Here is a tiny trained network, its code and every weight. The questions are about switching its units off for an input and a class, where a switched-off unit gives its printed mean instead of its output.

import numpy as np


def w(rows, s, z=0):
    codes = np.array(rows[::2]) - 128.0
    scale = np.full(codes.shape[1], s)
    scale[-1] = z or s
    return codes * scale


def norm(h):
    return h / np.sqrt((h * h).mean(-1, keepdims=True) + 1e-5)


def f(y):
    return y / 2 * (1 + np.tanh(0.7978845608 * (y + 0.044715 * y**3)))


def log_softmax(a):
    a = a - a.max(-1, keepdims=True)
    return a - np.log(np.exp(a).sum(-1, keepdims=True))


def net(x, mask):
    res = np.array(x, float).reshape(1, 6) / 4 @ E
    u = 0
    for l in range(3):
        y = f(norm(res) @ A[l][:, :-1].T + A[l][:, -1])
        res = res + np.where(mask[u : u + 4], y, B[l][:, -1]) @ B[l][:, :-1]
        u += 4
    return log_softmax(norm(res)[-1] @ U[:, :-1].T + U[:, -1])


A, B = {}, {}
E = w([
[136,151,122,169,111,122,151,108,133],'x0',
[143,114,129,113,135,120,125,128,119],'x1',
[141,164,71,68,186,177,157,114,178],'x2',
[181,192,152,141,175,131,120,253,123],'x3',
[130,231,105,67,103,114,22,77,16],'x4',
[147,140,97,99,36,40,81,147,229],'x5',
],0.0042)
A[0] = w([
[212,227,196,130,121,161,180,253,118,51],'L0N1',
[116,68,173,236,96,67,60,159,66,75],'L0N2',
[99,143,155,140,124,79,135,205,85,6],'L0N3',
[121,203,33,46,183,179,173,124,191,15],'L0N4',
],0.0048,0.002)
B[0] = w([
[173,102,92,134,81,191,98,150,90,250],'L0N1',
[58,126,93,149,193,75,138,157,102,204],'L0N2',
[92,77,83,166,119,145,115,94,125,123],'L0N3',
[92,86,115,211,149,1,118,141,69,230],'L0N4',
],0.01,0.0023)
A[1] = w([
[219,142,73,121,246,98,140,88,155,75],'L1N1',
[135,119,196,159,175,192,142,97,71,2],'L1N2',
[66,59,106,115,91,133,150,1,130,75],'L1N3',
[56,140,108,126,167,227,164,117,73,60],'L1N4',
],0.0059,0.0019)
B[1] = w([
[76,115,150,195,147,59,140,127,117,153],'L1N1',
[167,162,123,69,145,57,203,155,140,187],'L1N2',
[225,131,88,165,123,184,85,254,72,255],'L1N3',
[122,159,119,120,93,78,182,165,177,225],'L1N4',
],0.0091,0.0028)
A[2] = w([
[111,255,162,104,162,112,77,92,82,187],'L2N1',
[127,78,220,167,148,148,174,167,199,6],'L2N2',
[158,73,59,192,173,136,147,127,151,40],'L2N3',
[129,127,107,116,30,77,59,122,217,81],'L2N4',
],0.0075,0.0015)
B[2] = w([
[119,88,139,122,115,156,126,70,179,254],'L2N1',
[149,150,143,106,93,132,82,10,119,218],'L2N2',
[75,145,107,91,132,159,77,118,114,242],'L2N3',
[134,141,160,129,173,129,189,159,128,244],'L2N4',
],0.011,0.0036)
U = w([
[202,137,93,140,119,204,82,198,102,95],'0',
[138,134,157,96,118,158,94,2,160,120],'1',
[42,120,104,178,187,59,107,123,101,37],'2',
[164,169,180,93,163,106,236,166,167,254],'3',
],0.011,0.00069)

Each question gives the input, the list of numbers given to net, and the class t.
The units are the neurons (one row each of A and B). Each row of codes is followed by its name. A weight is (code - 128) times the scale printed after its matrix; where a second scale follows, it is the last column's (A, B and U).
mask holds one flag per neuron, layer by layer. A switched-off neuron (its flag False) gives its mean, the last column of its row in B, instead of its output. The means were averaged over made-up inputs and are rounded, as every weight is.
A unit's drop is (log p(t) with every unit on - log p(t) with that unit switched off) / (log p(t) with every unit on - log p(t) with every unit switched off).
The circuit of an input: a set's keep is (log p(t) with only the set's units on - log p(t) with every unit switched off) / (log p(t) with every unit on - log p(t) with every unit switched off). Starting from all 12 units, units are removed one at a time, each time the one whose removal leaves the highest keep (on an exact tie, the one counted first), for as long as the keep stays at least 0.8.
units of the circuit, in order: the units of the circuit, biggest drop first
top k neurons: the k neurons with the biggest drops, biggest first
k most important neurons of layer l: the k neurons of layer l with the biggest drops, biggest first
drop of u: that unit's drop, to one decimal
input [-5,-1,5,8,-4,5], class 0: units of the circuit, in order	[L0N1]
input [-7,0,-5,6,7,8], class 3: top 4 neurons	[L2N4, L1N3, L2N2, L2N3]
input [2,3,7,-7,6,7], class 0: top 3 neurons	[L1N3, L1N4, L0N2]
input [6,0,-3,5,-8,2], class 1: top 2 neurons	[L2N2, L1N3]
input [8,5,6,-5,3,-4], class 2: top 2 neurons	[L0N4, L1N1]
input [-8,8,3,5,5,7], class 3: units of the circuit, in order	[L2N4, L1N3]
input [7,-3,5,-4,-3,-4], class 2: top 3 neurons	[L0N4, L0N1, L1N1]
input [4,-2,7,5,8,-8], class 1: top 4 neurons	[L2N1, L1N3, L2N4, L0N2]
input [-2,-8,5,8,-7,-7], class 0: top 3 neurons	[L0N1, L2N1, L2N4]
input [-7,8,4,6,-7,-1], class 1: units of the circuit, in order	[L2N2, L1N3]
input [7,-8,-5,5,5,-6], class 3: top 2 neurons	[L0N4, L1N4]
input [7,5,0,-7,4,8], class 3: top 3 neurons	[L2N4, L0N1, L0N3]
input [6,-5,1,2,4,3], class 1: top 2 neurons	[L2N1, L1N3]
input [3,7,-4,-2,-4,1], class 1: most important neuron of layer 1	[L1N1]
input [5,-8,-7,4,-4,6], class 2: top 4 neurons	[L0N2, L1N3, L1N4, L0N3]
input [-2,-1,1,1,5,-7], class 3: top 3 neurons	[L1N2, L1N4, L2N2]
input [-2,-4,6,4,7,-4], class 1: top 2 neurons	[L2N1, L1N3]
input [-5,5,-7,-8,4,8], class 0: 2 most important neurons of layer 1	[L1N3, L1N4]
input [6,-2,4,2,-7,-7], class 1: 3 most important neurons of layer 2	[L2N2, L2N4, L2N3]
input [6,6,-7,4,-3,-1], class 2: units of the circuit, in order	[L0N2]
input [0,-7,-1,-6,-3,-7], class 3: 2 most important neurons of layer 1	[L1N2, L1N4]
input [1,-5,-3,-7,-8,-5], class 1: 3 most important neurons of layer 2	[L2N2, L2N3, L2N4]
input [2,0,3,1,4,-6], class 3: 2 most important neurons of layer 1	[L1N2, L1N4]
input [1,4,5,0,3,-2], class 2: drop of L0N4	0.1
input [-3,-1,0,-7,-2,-6], class 0: drop of L1N3	1.8
input [-2,-6,-3,-5,4,-2], class 0: drop of L1N3	2.1
